[[-34 -30  14   7 -68]
 [ -9 -43  27  -7 -59]
 [-56 -18  35   0 -18]]
->
[-34 -43  35]

[[ 41 -10  58 -30  60]
 [ 82 -14  38  -6 -39]
 [-17   9 -76  56  -4]
 [-43 -39  33 -73 -11]]
->
[ 41 -14 -76 -73]

[[ 11 -50   8  -4  -3]
 [-38  86 -13 -25   0]
 [-20  81 -12 -16  11]]
->
[ 11  86 -12]

[[ 37  33 -46 -44]
 [ 13  40  25  -8]
 [ 84  78  -6 -75]
 [ 69  86  19 -65]]
->
[ 37  40  -6 -65]

[[ 66 -70  37]
 [ 27 -19 -18]
 [ 44 -38   5]]
->
[ 66 -19   5]

[[-38 -70 -71]
 [-27  47  29]
 [ 35  -1  11]
 [-14 -56 -53]
 [-70  23  -5]]
->
[-38  47  11]
---
[[-48 -53  44 -55  84]
 [-15   2  86   3  83]]
->
[[-53  44]
 [  2  86]]

[[ 82  59 -12]
 [ -5 -22  52]
 [ 38 -24  58]
 [ 17  23 -17]]
->
[[ 59 -12]
 [-22  52]]

[[ 35  27  30]
 [-40 -45 -71]]
->
[[ 27  30]
 [-45 -71]]

[[ 12  68  47   6]
 [ 54  32 -49  24]]
->
[[ 68  47]
 [ 32 -49]]

[[-67  76 -19  69]
 [ 14 -35 -49 -34]]
->
[[ 76 -19]
 [-35 -49]]

[[-36 -28 -14]
 [-33  34   7]
 [ 37   3  33]
 [ -2  85 -21]
 [ 26 -90 -11]]
->
[[-28 -14]
 [ 34   7]]

[[ 71  74  89 -36  -7]
 [ 55  52  26 -27  55]]
->
[[74 89]
 [52 26]]

[[-15 -22  69]
 [ -6  33  -7]
 [-37   3   8]
 [-49  25  31]
 [  4   3  42]]
->
[[-22  69]
 [ 33  -7]]
---
[[ 45 -23   0 -33  29]
 [ 56 -70   5 -21 -18]
 [ 41 -29   1 -37  30]]
->
[[ 41 -29   1 -37  30]
 [ 45 -23   0 -33  29]
 [ 56 -70   5 -21 -18]]

[[-26 -77  80   9  88  69  38  19 -54]
 [ 45  66 -17  39  -8 -52 -33 -51 -22]
 [ 12  26 -36   6 -23 -35 -13 -10  15]]
->
[[-26 -77  80   9  88  69  38  19 -54]
 [ 12  26 -36   6 -23 -35 -13 -10  15]
 [ 45  66 -17  39  -8 -52 -33 -51 -22]]

[[  4  -3 -17  15  27  45  42  48  27 -51  23 -62 -17  45 -50]
 [ -8 -33  41 -27 -26  31  37  37  16 -38 -26 -47  36  43 -18]
 [ 28  24 -27 -51 -35  60  69  62  57  -3 -39 -18 -27  72 -33]]
->
[[ -8 -33  41 -27 -26  31  37  37  16 -38 -26 -47  36  43 -18]
 [  4  -3 -17  15  27  45  42  48  27 -51  23 -62 -17  45 -50]
 [ 28  24 -27 -51 -35  60  69  62  57  -3 -39 -18 -27  72 -33]]

[[-59 -79  60  -4  58  -2  -1  46  13 -77 -13 -51]
 [ 52  73  77  27  81  76  38  38 -36 -51  49 -47]
 [-57 -82  82  56   5 -14  34 -71  23  66  47  66]
 [ 17 -38 -51  82  12  11 -61 -38  -3  57  79  25]
 [-35   2  39 -49 -63 -46 -80  62  67 -71  63 -52]
 [ -8  -5 -23   6 -44 -44  61  71  52 -11   0 -47]]
->
[[-59 -79  60  -4  58  -2  -1  46  13 -77 -13 -51]
 [-57 -82  82  56   5 -14  34 -71  23  66  47  66]
 [-35   2  39 -49 -63 -46 -80  62  67 -71  63 -52]
 [ -8  -5 -23   6 -44 -44  61  71  52 -11   0 -47]
 [ 17 -38 -51  82  12  11 -61 -38  -3  57  79  25]
 [ 52  73  77  27  81  76  38  38 -36 -51  49 -47]]

[[-34  11 -44  -7  53 -30 -40 -12  55  16  24]
 [ 60  19  82 -40 -23  52  69  -1 -29  26 -84]
 [ 62 -38  58  19 -20  49  75  19 -20 -56 -36]
 [ 17  27  17 -32   3   2  -1   6   1  38 -26]
 [ -7  29 -61  75 -67  -1  10  39 -70  43  20]]
->
[[-34  11 -44  -7  53 -30 -40 -12  55  16  24]
 [ -7  29 -61  75 -67  -1  10  39 -70  43  20]
 [ 17  27  17 -32   3   2  -1   6   1  38 -26]
 [ 60  19  82 -40 -23  52  69  -1 -29  26 -84]
 [ 62 -38  58  19 -20  49  75  19 -20 -56 -36]]

[[-12  70  55]
 [-62  24  24]
 [-16  17  34]
 [ -5 -12 -23]
 [ 62  21 -19]
 [ 19  48  34]]
->
[[-62  24  24]
 [-16  17  34]
 [-12  70  55]
 [ -5 -12 -23]
 [ 19  48  34]
 [ 62  21 -19]]

[[-10 -16   1  21  17  12  16  12 -75  48 -14 -10 -15 -38]
 [ 43  25   5   8  26   7  14   9 -40  13  39  -3  -2 -42]
 [ -1  11 -47 -41 -16 -18  -4 -16 -55 -75 -17  19  42 -35]
 [-18 -38 -14 -47  15 -23  23  -3  41 -36  -5  14  -2 -34]]
->
[[-18 -38 -14 -47  15 -23  23  -3  41 -36  -5  14  -2 -34]
 [-10 -16   1  21  17  12  16  12 -75  48 -14 -10 -15 -38]
 [ -1  11 -47 -41 -16 -18  -4 -16 -55 -75 -17  19  42 -35]
 [ 43  25   5   8  26   7  14   9 -40  13  39  -3  -2 -42]]
